After every row comes roughly how far along a hidden order it lies, from 0 to 15.
(in the rows, 128 means zero)
[122 146  59 100 113  79 122 132 113 147 130 121 152 203 119 115 136 159
 129 124 121 135  77 126 135 118 161 121 127 139 202]
12
[142 112 172 164 105 162 127 158 145 134  80 147  85  61 136 169 100  87
 101 132  99 120 140 143 117 121 141 193 112 109 115]
5
[138 142 122 128 111 111 124 153 137 139  96 130 132 128 131 133 113 115
 119 128 113 129 105 127 130 123 151 152 112 129 164]
9
[140 144 105 113 106 105 120 142 126 141 107 114 144 159 129 121 111 140
 117 123 111 124  99 120 135 111 150 125 129 134 190]
10
[126 146  71  86 110 100 118  97 104 139 127  97 166 223 116 104 132 169
 125 127 123 125 101 117 137 102 144  68 145 147 227]
11
[126 152  63  79 113  99 121  76  95 131 148  91 174 252 111  92 133 195
 121 124 125 122  96 111 140 101 135  32 158 158 243]
13
[113 138  44  81 103  77 118 117  89 150 130 101 153 248 108 107 148 184
 131 115 109 129  65 127 135 102 152 102 141 146 255]
13
[139 132 167 154 114 153 131 139 142 124  88 141 108  89 132 152 104  95
 107 135 111 122 134 133 121 129 133 159 111 123 134]
7
[161 118 195 145 116 198 115  98 146 117  92 114 101  63 143 151  87  99
 107 142 122  98 226 119 125  79 129 103 150 115  93]
0
[145 147  90  87 101 103 117 105 112 136 128  86 168 207 124 101 106 185
 107 116 111 115 102 106 144  90 139  59 161 149 227]
10
[116 146  58  93 115  83 121 111 103 144 133 112 156 225 114 109 142 164
 133 126 124 132  83 125 133 115 152  96 132 144 227]
13
[114 151  57  81 113  92 126  86  91 134 146  99 170 255 106  95 145 194
 127 123 123 127  77 117 137 109 134  52 148 157 254]
14
[157 116 184 153 108 180 122 128 146 124  91 128  97  65 142 157  85 103
  92 132 107 106 182 127 125  98 132 137 140 114 103]
3
[129 145  91 103 112 104 119 117 116 140 113 109 155 187 122 115 126 142
 127 131 124 128 104 121 134 111 150 101 128 139 210]
10
[126 137 119 125 110 111 121 147 125 143  89 126 129 138 124 134 129 109
 131 133 115 132 105 134 125 122 153 163 104 127 190]
9
[140 159 132 108 121 142 125  74 124 115 120 100 166 177 124 107 108 147
 115 141 136 117 149 107 135 110 122  37 140 149 192]
9
[131 149  73  90 113  95 121 106 112 139 133 105 164 211 121 105 124 167
 122 126 125 127  99 115 138 108 147  76 142 146 210]
11
[113 149  49  92 115  81 124 113  98 144 138 112 157 236 110 106 147 173
 130 122 120 134  71 126 134 119 149  99 133 147 231]
14
[162 113 202 144 115 192 107 114 148 126  80 113  90  48 148 155  89  92
 113 139 120  98 235 121 126  68 142 127 148 108  83]
0
[146 130 148 129 100 137 123 137 126 130  98 114 121 145 128 135  97 137
  99 119  94 113 118 125 130 106 131 131 136 128 184]
8
[140 148 133 118 113 128 124 116 129 127 107 113 148 151 127 120 107 133
 115 132 121 122 127 117 132 115 136  95 127 138 184]
9
[128 160  77  97 128 104 126  83 118 128 144 113 173 210 120 103 128 159
 127 137 142 132 111 113 137 122 140  50 137 149 194]
12
[115 153  49  86 114  81 132  96  97 133 156 108 171 255 106  94 140 197
 117 117 119 131  54 117 139 123 130  60 146 159 243]
15
[160 135 170 146 109 163 133 119 144 114 110 127 124 102 136 141  76 128
  83 126 114 109 142 116 130 114 119 101 143 131 127]
7
[149 120 170 143 101 168 127 126 130 123  95 121 109 104 131 148  92 126
  89 125  95 108 140 127 125 104 122 125 141 125 154]
6
[142 139 143 116 103 139 122 114 120 125  97 103 137 155 124 124 105 144
 106 125 104 112 128 118 131 101 126  97 140 138 200]
8
[122 145  67  82 108  97 117  97  98 141 124  94 162 228 114 103 136 169
 128 126 121 124  99 120 136  99 145  74 144 146 241]
12
[159 136 166 147 108 149 132 142 147 122 106 135 118  98 139 143  79 123
  85 122 101 113 122 120 131 120 129 131 135 127 124]
7
[146 119 166 157 105 156 129 150 139 129  88 140  98  83 134 158  95 103
  97 128  98 118 130 136 122 121 135 167 121 117 129]
6
[152 125 191 152 116 197 126  97 143 113  96 125 108  80 136 152  90 102
  95 143 119 107 194 125 122 104 120 103 138 122 112]
4
[142 105 170 137  91 181 116 110 114 128  81 101  99 117 125 150 103 133
  97 126  91 100 163 132 121  82 121 120 152 123 184]
4
[150 136 160 147 109 145 130 141 142 124  99 133 117 101 135 145  92 115
  98 127 105 117 126 124 127 122 133 141 123 126 137]
8
[150 123 163 149 101 150 128 151 139 129  92 134 104  91 134 153  91 116
  92 122  93 115 124 130 125 118 133 156 128 121 141]
7
[126 141 129 118 113 130 121 112 118 131  88 110 139 155 119 127 129 122
 128 137 119 124 126 127 125 113 137 117 116 136 211]
9
[119 147  68  81 110  93 119  93  95 139 136  97 165 241 109 102 140 179
 128 124 121 126  90 118 136 104 142  66 147 152 244]
13
[116 147  46  93 112  74 127 128 101 146 143 119 156 233 112 106 142 178
 125 115 113 135  50 125 137 123 150 109 134 148 224]
15
[139 152 100 107 116 110 122 116 126 133 119 111 158 174 127 112 113 146
 118 131 126 126 112 114 137 115 144  86 133 141 181]
10
[128 142  67  86 105  92 117 105 103 143 127  96 161 220 117 104 127 178
 124 121 117 124  92 117 139  99 148  78 147 146 231]
11
[128 149 105 110 119 117 121 110 121 134 108 113 153 171 121 117 127 131
 129 138 131 129 119 122 131 118 146 100 121 139 194]
10
[157 117 194 151 116 193 116 113 149 122  88 125  95  51 144 157  89  91
 106 141 119 104 214 125 123  89 135 131 140 111  89]
1
[145 135 126 119  97 112 120 153 125 140  97 114 130 144 129 131 103 140
 109 115  93 117  99 122 132 105 143 144 131 130 199]
9

New part:
[155 115 131 141 123 122 136 128 111 165 109 153 134 142 161 149 151 133
 123 148 142 134 137  73]
8
[157 138 153 147 140 126 120 156 126 191 122  80  48 163 153  97  86  64
 149 148 125  54 193 107]
10
[153 132 149 146 132 129  98 153 132 122  94 110 106 139 111  92  98 106
 141 127 121  87 159 142]
11
[123 124 122 138 119 131 101 146 124 153 113 120 157 132  98 115 134 157
 126 129  99  41 104 157]
15
[121 141 141 141 136 129 136 143 132 129  99 100  87 127  78 109  94 114
 134 142 113 120 163 140]
9
[146 138 117 129 136 128 141 115 141 151 145  94  53 134 156 128 149  21
 147 134 129 127 168 115]
3
[125 141 135 136 134 128 103 139 129 147 109  93  73 117  59 118 103 122
 132 137 102 139 164 143]
8
[133 141 116 130 129 127 191 119 140 174 139  87  58 144 184 132 153  29
 147 131 127 137 166 111]
2
[123 115 133 113 130 118 200 129 123 184 200 101  32 148 224 137 107  80
 132 147 162 115 132  72]
3
[193 140 133 129 131 128 127 128 124 156 132  89  66 111  70 124 118  95
 137 126 101 139 168 126]
6
[ 82 111 123 109 123 124  72 123 133 108 161 140  98 111 160 139 111 134
 115 129 158 175  98 117]
3
[118 141 138 138 135 129 112 141 131 105 105  97  80 125  81 114  97 123
 134 142 109 132 160 140]
9
[152 124 123 133 123 129 179 147 121 158 142 105 166 151 115 114 139 151
 130 140 107  36 112 137]
15
[146 127 115 115 143 123 149 119 138 160 166 121 112 141 204 147  96 127
 120 117 145 132 134  94]
1
[234 128 133 133 129 125 149 120 102 187 144 134 140 162 165 122 143 144
 132 149 149 117 122 155]
13
[ 82 146 122 119 113 129 152 110 140 133 148 112 133 124 181 135 137  73
 131 119 119 157 140  99]
1
[125 146 120 127 119 126 217 121 136 161 157  83  67 148 219 134 146  37
 146 128 122 136 166  93]
1
[172 132 155 147 135 125 241 157 125 207 119  89  65 160 153  87 101  77
 151 134 124  46 185 118]
11
[221 125 129 133 128 127  76 119 102 165 129 142 161 153 154 122 143 156
 129 145 144 129 113 170]
13
[129 135 124 120 132 125  77  89 140 132 152 102 121 139 198 144 115 114
 131 120 162  82 133  84]
0
[161 138 152 148 140 126 217 153 126 196 119  81  50 158 155  98  86  68
 146 149 123  60 190 107]
10
[121 126 147 143 129 129 170 154 132 121  85 126 137 134  81  92 112 128
 138 115 115  99 152 160]
12
[211 122 126 129 126 132  78 129 102 141 139 127 182 154 139 119 139 165
 131 142 136 124 109 153]
14
[106 138 125 119 128 125 123  87 138 138 157 105 117 136 197 142 118 106
 131 121 158  78 139  84]
0
[171 136 121 125 139 130 176 113 138 146 151 102  68 118 126 125 139  33
 143 129 125 127 173 111]
4
[ 66 143 125 116 116 128  48  95 138 130 155 118 140 125 180 134 127  88
 128 118 133 128 138  90]
0
[210 122 125 130 124 132 142 124 104 129 119 147 196 143 117 120 141 195
 125 138 137 149  98 176]
14
[165 120 120 125 124 135 192 137 118 131 124 135 226 135  80 116 144 193
 121 135 116 123  88 159]
15
[113 144 117 127 117 128 174 118 141 131 134  98  92 135 185 131 148  57
 141 120 121 162 151 110]
1
[119 122 119 134 119 132 133 144 126 132 108 131 189 124  65 114 138 176
 121 127 100  68  94 169]
15
[ 99 111 130 111 126 123 133 125 130 100 166 134  90 121 181 141 112 122
 120 136 153 165 101 105]
3
[104 141 137 137 135 129 203 140 130 157 106  95  79 119  63 116 101 118
 133 140 108 134 162 141]
8
[124 123 118 115 140 119  98 122 129 188 203 101  52 161 248 137  91  89
 125 134 159 104 166  73]
1
[125 137 143 144 134 131 231 147 134 129  86 112 102 128  81 102  90 113
 134 137 118 115 156 146]
10
[138 131 114 117 134 128 102  99 148  68 122 138 169 113 143 151 111 170
 118 104 152 143 102 121]
0
[171 133 153 148 135 126  58 156 127 189 112  89  65 158 152  92  95  76
 149 136 126  54 181 119]
11
[111 139 111 128 124 131 124 118 146 137 123 110  97 124 142 134 154  63
 138 122 123 170 144 135]
2
[123 125 125 140 121 130 186 148 120 166 116 115 130 124 115 115 129 144
 130 132 102  24 111 151]
15
[ 85 143 128 118 121 125 126  89 135 158 171 101 113 139 212 134 123  73
 134 126 148  85 153  74]
0
[ 93 112 138 118 132 124 200 125 128 117 149 149 135 121 165 154 126 122
 121 140 109 172 100 103]
5
[158 136 117 124 137 131  87 114 142 139 139 109  79 116 118 127 148  36
 140 126 126 139 160 122]
3
[169 132 121 120 142 122 122 108 138 167 168  98 101 150 227 152 104 116
 133 120 159  91 138  74]
0
[174 134 121 125 140 130 184 111 138 156 147 100  65 121 130 126 142  25
 144 131 125 132 172 108]
3
[ 43 128 138 134 133 133  90 157 118 144 122 133  99 138  97 117 131 166
 139 118 108  51 131 149]
14
[207 126 129 131 126 127   1 119 107 145 124 153 181 142 135 124 146 166
 124 141 145 155 104 177]
13
[ 98 128 149 136 133 127 181 155 125 143 123 111 102 152 109  95 130 133
 145 117 115  65 162 146]
13
[ 88 128 131 142 125 132 162 154 116 175 110 122  91 133 125 121 124 151
 136 123 111  28 118 151]
15
[255 128 138 135 135 121 147 129  89 247 190  84  71 201 255 118 132  80
 151 166 152  42 163 104]
13
[181 132 121 118 146 121 223 117 135 152 183  92  78 161 254 151  97  99
 133 124 152  81 151  66]
0
[142 130 150 143 132 127 136 156 129 148 104 111 102 145 112  92 110 114
 143 122 116  72 164 140]
12
[126 128 150 140 131 127 183 156 127 133 114 112  99 153 109  94 122 119
 145 119 117  64 164 144]
12
[188 138 130 128 130 130 168 127 127 129 119 101  85  97  47 125 122 108
 132 120  98 166 156 135]
6
[149 132 150 145 131 128 177 155 131 133  93 109 112 141 109  92  96 104
 140 129 120  87 163 140]
11
[164 141 134 131 132 127 204 132 126 139 122  87  68 113  65 121 113 106
 136 132 102 147 165 133]
7
[107 123 121 137 118 132 202 141 125 130 103 131 173 123  76 115 135 168
 122 124  99  62  91 169]
15
[ 71 128 131 140 126 133 103 153 118 136  99 133 107 124 102 121 125 167
 132 118 111  45 111 162]
15
[187 122 133 137 122 124  57 138 117 133 113 158 144 137 144 142 160 152
 122 147 172 138 123  87]
10
[229 125 129 132 127 128 186 123  98 172 139 132 159 159 162 120 140 161
 132 146 145 123 117 162]
13
[140 141 117 130 131 127 137 119 139 161 147  84  47 146 191 132 154  28
 149 134 127 127 167 107]
2
[ 60 127 133 139 128 134 197 156 116 144 108 134 107 126 100 121 125 169
 134 117 113  52 117 162]
15
[ 74 131 150 135 141 126 116 159 113 206 163  93  35 176 166 108 133 117
 156 131 122   2 180 116]
14
[182 123 125 128 126 131 184 141 113 176 154 109 181 158 136 113 140 156
 130 146 119  74 114 130]
15
[ 95 120 111 110 135 124 146 118 137  93 167 138 118 127 180 141  95 136
 112 119 148 161 128 109]
1
[186 122 126 127 127 130 126 143 113 176 157 103 171 164 141 113 138 143
 133 148 120  66 117 125]
15
[ 90 141 126 118 124 125  56  84 136 147 163 104 117 136 202 136 119  94
 132 126 153  84 144  81]
0
